Each row has a name. Each question is about the rows just above it.

Columns, left to right: S H U B Q T D A
[-40.2 -71.3  37.5  23.6  28.6 -42.4 -10.5  43.0] -> Y
[-21.6 -41.4  10.6 -37.0  13.1   0.5   1.2   6.4] -> P
[ -6.5  64.3 -23.7 -62.1  -6.8  63.6 -13.7 -32.6] -> C
[  1.3 -64.7  40.0  45.7  27.1 -36.3  16.9  47.7] -> V
[ 57.9   7.3 -19.1  -1.5 -12.8  27.9  35.5 -18.2] -> F
[ -6.5  64.3 -23.7 -62.1  -6.8  -5.3 -13.7 -32.6] -> X
[ 58.5 -11.4 -13.2  24.9 -14.1  -9.0  38.2 -10.0] -> E
[ 47.9  -9.1  -6.5  66.4 -19.4 -39.6  25.3   2.3] -> K
[-23.0  39.1 -10.8   9.8 -11.9  -5.3 -11.3  -9.3] -> R
[ 87.7  13.2 -20.9  33.3 -15.8   9.9  41.7 -15.7] -> Z
[ -6.5  64.3 -23.7 -62.1  -6.8 -11.0 -13.7 -32.6] -> M
[ 63.6 -36.3  27.9  -5.3] is in which column, read top down?
T
[-18.2 -32.6 -10.0   2.3  -9.3] is in which column, read top down?
A
Which column holds [ -6.5 -10.8 -20.9] top down?
U
[-11.4  -9.1  39.1  13.2] is in which column, read top down?
H
Which column holds this, read top down? [-40.2 -21.6]
S

Columns, left to right: Gofu dugi fibov ral tonim
[-70.7  31.3 -60.6  21.2 -30.5] = G
[-2.7 10.3  5.4 16.1 -9.3] = N
[-1.1 -0.2 11.9 -2.2 28.1] = J
Which column holds [10.3 -0.2] top down?
dugi
Which column holds this, read top down? [16.1 -2.2]
ral
Which column holds this, read top down? [21.2 16.1]
ral
Which column holds [-30.5  -9.3] top down?
tonim
Which column holds [-9.3 28.1] top down?
tonim

Columns, left to right: tene rukuz gurin Dunun fulo Kibi nemuf Merop
[-2.1  2.4 67.9  5.6 -2.1 49.2 42.4  1.3] = kere
[  3.3  -5.4  34.8   3.7  -5.9  55.6 -67.9   0.0] = bep
[ 6.1 -1.3 56.4 -2.8 -3.4 40.8 38.9  2.9] = dumo
[ -2.9   3.3  36.7  -0.3  -2.4 -62.7  57.1   4.9] = Sedip
[ -1.6  -1.6  45.1  -9.7  -2.6  71.1 -46.1   6.4] = tozo
[-2.3  3.5  1.4 -1.7  3.2 48.5 62.2 10.4] = foz
[  5.2   3.6 -64.9   0.8 -11.1 -62.3 -29.5   9.1] = far
[ -3.1  -8.3 -28.2  -0.4   1.0  60.6  65.5  -9.4] = zesid
[ -6.3   7.3 -66.4   8.1   0.2  43.8 -34.0   2.8] = kasur
Which column holds this, read top down? [  3.2 -11.1   1.0]
fulo
Which column holds this, read top down? [ 2.4 -5.4 -1.3  3.3 -1.6  3.5]
rukuz
[ 55.6  40.8 -62.7  71.1  48.5] is in which column, read top down?
Kibi

Columns, left to right: gos Guti fufit sapet
[19.7 11.8 -7.6  6.2] : lura
[ 25.6 -17.2 -19.0 -15.6] : ved
[ 60.5  12.7 -68.3   3.2] : bivo
[ 25.3 -27.5 -19.0 -10.1] : bisu
[ 29.2  19.5 -19.0   5.8] : godo
[  2.2 -48.4 -12.9 -22.4] : diro
[ 3.9  6.6 19.4  3.2] : Vudun
[ 49.8  38.0 -26.0   3.2] : Rifit
[ 30.5   6.6 -71.3   3.2] : lor
[ 56.7  22.7 -26.2   3.2] : kovub
[ -8.4 -87.4 -10.5 -20.6] : Laf
[ 25.6 -43.7 -19.0  -5.6] : zukep
The row with [ 25.6 -17.2 -19.0 -15.6] is
ved
Which column holds [ 11.8 -17.2  12.7 -27.5  19.5 -48.4   6.6  38.0   6.6] top down?
Guti
Which column holds this, read top down? [  3.2 -10.1   5.8]
sapet
Which column holds [  6.2 -15.6   3.2 -10.1   5.8 -22.4   3.2   3.2] top down?
sapet
Which column holds this, read top down? [ 6.6 38.0]
Guti
Which column holds [-27.5  19.5 -48.4   6.6  38.0   6.6  22.7 -87.4] top down?
Guti

Columns, left to right: fif pozo vonos dovag zup nug dasa lov nidat
[ 69.9   9.2  35.4  50.0 -44.2  23.3 -37.1  22.4   7.2]  kilu
[ 17.8 -56.6  81.0 -24.0 -11.6 -12.1   8.4 -31.6 -28.7]  mufur
[ 24.5  10.9  23.2  28.0 -44.3   6.5 -38.2  25.0  45.5]  Deveb
[ -5.1  71.4 -56.8  26.3  -1.7 -33.9 -38.1  61.5  -2.0]  lat
[ 33.7 -59.3  55.1  -8.4 -53.0  -6.8  -4.4 -42.7   7.6]  gabul
[ 27.3  -1.8  -7.5  66.8 -38.7  47.6  11.7 -20.4  52.4]  migog
[-88.6   3.7 -45.8 -44.3  33.3 -46.0  30.0  -6.5  15.7]  Firod
Which column holds [ 35.4  81.0  23.2 -56.8  55.1  -7.5] top down?
vonos
[ 25.0  61.5 -42.7] is in which column, read top down?
lov

Columns, left to right: vum mis vabu kifi sel momag reta nol Gibi lipiz
[  1.1  16.3 -37.8   3.2  74.7  29.6  22.5 -57.3   0.2  -0.2] = taf
[ 57.2  21.4 -17.9 -55.2 -10.5  12.4  -3.2  54.9  23.3  30.8] = Vapo
[ 22.3  22.8  23.1 -57.6 -29.7  48.0  34.6  31.1  38.8 -13.4] = gusar
[ 36.4 -40.5 -19.4  60.0   5.3 -38.9   8.9  -0.4   1.2  57.5] = Defeb
[ 21.7 -12.9  38.4 -34.8 -59.1  -5.3  -1.7  65.3  14.4  22.4] = Bobo
[ 19.9 -62.3  39.0  26.6  -9.1   8.1  30.8 -17.1  33.3  53.7] = bagi
[ 51.8  11.3 -51.5  43.0  -1.0 -38.8  31.8  36.4  -9.0  26.8] = Kaza
[ -5.1  40.9 -47.2   9.5  16.8 -46.5  -3.3  37.2 -62.0 -12.4] = rinib
[-20.9 -31.2  40.8   6.3 -39.2 -48.4 -10.6  49.2 -41.7  24.4] = Ropaf
[  3.4 -11.5  55.8 -40.2 -38.2  48.0  32.6   9.5  44.7  -5.0] = Murom
[-56.9  15.0  31.6 -56.0  27.8   7.7   2.8   9.3 -56.3 -14.2] = pilol
[  1.2  14.4  33.3  -9.0 -62.0 -41.7  44.7 -56.3] is in which column, read top down?
Gibi
Which column holds this, read top down? [ -0.4  65.3 -17.1]
nol

Columns, left to right: moluz nuniz zap Ros penab purif Mam
[ 4.5 14.4 87.7  3.1 11.2  7.9 67.3] = til
[21.9 13.1 -1.5 -2.7  0.7  7.9  3.0] = vom
[-39.8 -22.2 -52.5  -8.7   2.4  63.2 -40.1] = peb
[0.7 2.4] is in which column, read top down?
penab
Which column holds [  3.0 -40.1] top down?
Mam
[ 21.9 -39.8] is in which column, read top down?
moluz
Which column holds [ 4.5 21.9] top down?
moluz

Columns, left to right: muvil peka suga Bul rop Vaser
[-64.1 -64.4  33.9 -47.7   4.6 -27.1] : nibu
[  3.1 -44.4 -28.1 -21.7  -6.3  -2.1] : zovu
[ 10.8 -61.6 -32.1 -50.2  18.8 -73.7] : Laga
[-10.3 -12.8   7.7 -14.0 -23.3 -30.9] : veded
[  0.2   4.5 -14.8 -41.1  -4.4 -26.2] : Rel
[-53.3 -24.7   9.8  21.6 -31.9  -6.8] : vobo
[-38.0   6.4   8.3 -33.5   6.8 -58.5] : lere
Which column holds [-64.4 -44.4 -61.6 -12.8] top down?
peka
Which column holds [-21.7 -50.2 -14.0] top down?
Bul
[-31.9   6.8] is in which column, read top down?
rop

Columns, left to right: lig Putu zofat Dorin suko visep Nanu ruk
[  5.2 -20.9 -56.7  18.0  -5.5  14.2  16.9  66.6] = zakek
[-39.8  18.2  69.3 -41.0  32.2 -10.0 -24.6 -51.0] = rovo
[-21.9 -33.1  -0.4 -38.1  18.0  -6.4  76.4  46.6] = pove
[-21.9 -33.1  -0.4 -38.1  18.0  10.7  26.4  35.8] = Duvib
Which column holds this, read top down? [ 66.6 -51.0]
ruk
[-5.5 32.2 18.0] is in which column, read top down?
suko
[18.0 18.0] is in which column, read top down?
suko
Which column holds [-33.1 -33.1] top down?
Putu
Which column holds [ 16.9 -24.6  76.4] top down?
Nanu
[-21.9 -21.9] is in which column, read top down?
lig

Columns, left to right: med mogof Mazu vemun tudur Bepuz Sofo
[-31.1 -30.7 -35.8 -84.4 -19.3 -26.7 -13.3]  gobe
[ 10.3   9.2 -90.8  43.5 -60.8   8.2  -6.3]  Gibap
[-43.8 -12.9  15.2  -0.4  52.0   4.6  45.9]  Fenek
[-62.1  36.9  10.7  29.7  -6.9   8.3 -27.2]  Kuf
[ 38.6   6.8  55.0 -19.7 -11.1 -50.7 -53.2]  sinaf
[ 15.5  28.7  -8.5  32.2  -5.1  37.0 -28.4]  kisup
[-49.8 -14.6 -54.6 -50.2 -18.9  19.2   2.4]  ruteg
[-0.9  4.2  6.5  4.2 -6.4 -1.0  0.8]  ponal
[-18.4 -32.0  44.9  17.9  -7.3  16.1  25.2]  vesoz
Which column holds this, read top down? [-35.8 -90.8  15.2  10.7]
Mazu
Which column holds this, read top down? [ 55.0  -8.5 -54.6   6.5  44.9]
Mazu
[  9.2 -12.9  36.9   6.8  28.7 -14.6] is in which column, read top down?
mogof
Which column holds this, read top down? [-13.3  -6.3  45.9 -27.2]
Sofo

Columns, left to right: litod buri biv Muga Rodu Febo
[ 34.5 -11.5 -28.5  -1.6  40.6  81.8] -> kaval
[ 34.5 -11.5   0.3  -1.6  40.6  81.8] -> Gimo
[-69.8 -26.8 -19.2  26.5   3.4  46.0] -> luvan
[ 40.0 -68.6   1.3  28.9  -1.2   6.7] -> kop
[ 40.0 -68.6   1.3  42.9  22.9  51.4] -> fuf
[ 27.3 -15.1 -41.4 -52.4  38.3  28.6] -> nemav
Which column holds this, read top down? [81.8 46.0  6.7]
Febo
Which column holds [  0.3 -19.2   1.3   1.3 -41.4] top down?
biv
Which column holds this, read top down? [ 26.5  28.9  42.9 -52.4]
Muga

Columns, left to right: lavum Dizus Mumez samur
[-52.5 -53.2  62.9 -24.2] -> Fulib
[-10.5  47.3 -31.9  12.3] -> Fizam
[-2.8 -0.4 -1.2 -0.3] -> rizib
[-88.0  -5.7  29.6   0.0] -> fenog
[ 28.2  13.5 -25.0  25.3] -> redi
[-10.5  47.3 -31.9  -2.5] -> Nolaz
[ 12.0   2.0   8.8 -11.5] -> Tef
[-0.4 22.0 -5.7 12.6] -> vuge
[-1.2  5.4  0.5  8.8] -> gelo
[-52.2 -20.3  58.7 -12.2] -> nutor
Which column holds this, read top down? [-52.5 -10.5  -2.8 -88.0  28.2 -10.5]
lavum
[-0.3  0.0 25.3 -2.5] is in which column, read top down?
samur
Which column holds this, read top down? [ 8.8 -5.7]
Mumez
Which column holds [-53.2  47.3  -0.4  -5.7  13.5  47.3   2.0  22.0   5.4] top down?
Dizus
[-52.5 -10.5  -2.8 -88.0  28.2] is in which column, read top down?
lavum
[ 12.0  -0.4  -1.2 -52.2] is in which column, read top down?
lavum
Which column holds this, read top down? [ 62.9 -31.9  -1.2  29.6 -25.0 -31.9   8.8]
Mumez

Columns, left to right: geti Togos Pota Gedaf
[  4.8  17.7 -20.7 -13.0] -> Gutu
[-50.5  36.2  20.8 -22.8] -> Dup
[  3.1 -78.6  71.1  56.2] -> Gem
[ 36.2 -78.6] is in which column, read top down?
Togos
[-13.0 -22.8] is in which column, read top down?
Gedaf
[20.8 71.1] is in which column, read top down?
Pota
[-50.5   3.1] is in which column, read top down?
geti
Which column holds this, read top down? [17.7 36.2]
Togos
Which column holds [-22.8  56.2] top down?
Gedaf

Columns, left to right: Dipuf pavi Genuk sipu geb refor
[ 50.1  37.3 -14.2 -20.4  74.9  33.4] : Mevi
[-2.9 26.4  6.4  7.6 41.6 30.3] : Pozaz
[-1.3 28.4 39.0 49.7 41.9 34.5] : resur
[ -6.9 -20.5  20.2  27.0 -45.5 -16.5] : Dunap
[-17.3  33.7  35.6  44.1  52.1  40.0] : faden
[-27.2 -19.3  44.0  58.0 -49.9 -10.8] : Faru
[5.6 1.4 6.0 6.5 0.3 3.6] : dit
Which column holds this, read top down? [ 74.9  41.6  41.9 -45.5  52.1 -49.9]
geb
[27.0 44.1 58.0] is in which column, read top down?
sipu
[49.7 27.0 44.1] is in which column, read top down?
sipu

Columns, left to right: Peg tazab nugu supe kino bodi Duku Rabu gofe vomiz
[-37.5  87.3 -43.8   3.8 -49.1  18.1   9.6  -6.1 -43.8  -1.9] : Gesov
[ -0.4  -3.2   0.2  -2.3   0.5 -22.3   1.0   6.9   0.2  -1.1] : kizep
[ 22.4 -24.9  58.6  -7.3 -33.7  28.7  30.9  -6.8  58.6  -8.9] : durop
Which column holds [-6.1  6.9] top down?
Rabu
[ 6.9 -6.8] is in which column, read top down?
Rabu
[87.3 -3.2] is in which column, read top down?
tazab

Columns, left to right: rof ruz zeli Ziz vifa zet dubiz
[-10.7  -2.8   9.5 -35.6 -17.0   6.7  -7.3]  numo
[ 33.8 -11.8 -25.7  12.0 -24.2  11.2 -27.0]  pase
[ 33.1  -4.2 -33.6  44.6 -29.1  18.3 -22.5]  mak
[-74.6   0.9  27.5 -57.2  10.2  13.7 -11.7]  nuge
[ 1.6 -1.4 15.4 -4.4  2.4 -7.0 -5.5]  deri
[-24.0 -67.9 -30.9 -13.9 -14.8  36.9   0.8]  Koro
[ 1.6 -1.4 -1.7 -4.4  2.4 -7.0 -5.5]  niv
[-5.3 -3.1  0.0 16.5  2.5  8.1  9.0]  Zabid
[  4.2 -20.6 -33.7  63.2  29.5  -7.9  16.6]  mupul
[ 15.1 -58.0 -25.3 -30.9 -30.9 -14.0   6.4]  kun
[  0.4 -20.6 -33.7  63.2  29.5  -7.9  16.6]  guzud
[ -1.9 -25.0  16.0   3.9  14.4  -7.6  10.1]  gepum
Which column holds [13.7 -7.0 36.9 -7.0  8.1] top down?
zet
[-33.6  27.5  15.4 -30.9] is in which column, read top down?
zeli
[ 33.8  33.1 -74.6   1.6 -24.0   1.6  -5.3   4.2  15.1   0.4  -1.9] is in which column, read top down?
rof

Columns, left to right: zir mos Legiv fus
[-14.5  46.4   8.5 -41.7]  fela
[ 22.5 -48.4 -61.2  57.4]  pibi
[-14.5  46.4  24.7 -41.7]  Visug
[ 28.4 -68.7  60.5  28.2]  pob
[  4.8 -40.7  38.0 -37.1]  pogul
[-30.6   0.1 -22.9  42.3]  pag
[ 17.7  12.2 -39.2   1.4]  Lobet
Which column holds this, read top down? [ 46.4 -68.7 -40.7   0.1]
mos
Which column holds this, read top down? [  4.8 -30.6  17.7]
zir
Which column holds [ 22.5 -14.5  28.4   4.8 -30.6] top down?
zir
[-41.7  57.4 -41.7] is in which column, read top down?
fus
Which column holds this, read top down? [ 22.5 -14.5  28.4   4.8]
zir
Which column holds [  8.5 -61.2  24.7] top down?
Legiv
[ 24.7  60.5  38.0 -22.9] is in which column, read top down?
Legiv

Columns, left to right: Fele rov pizu Lun
[-24.3  41.0   7.2   8.0]  Zil
[ 35.9  -5.1 -46.7   9.1]  mifu
[-35.2   1.5  76.5  25.6]  nagip
[-24.3  -5.1  38.0  16.2]  ruze
[ -7.9 -24.8  38.0  16.2]  nub
[  3.0 -57.7  30.3  16.2]  velik
[-13.4 -38.0  38.0  16.2]  budo
[-24.3   8.1  38.0  16.2]  Fufe
[-46.2  -5.1  38.0  16.2]  Ber
Which column holds [-24.3  35.9 -35.2 -24.3  -7.9   3.0 -13.4] top down?
Fele
Which column holds [  1.5  -5.1 -24.8] top down?
rov
Which column holds [-24.8 -57.7] top down?
rov

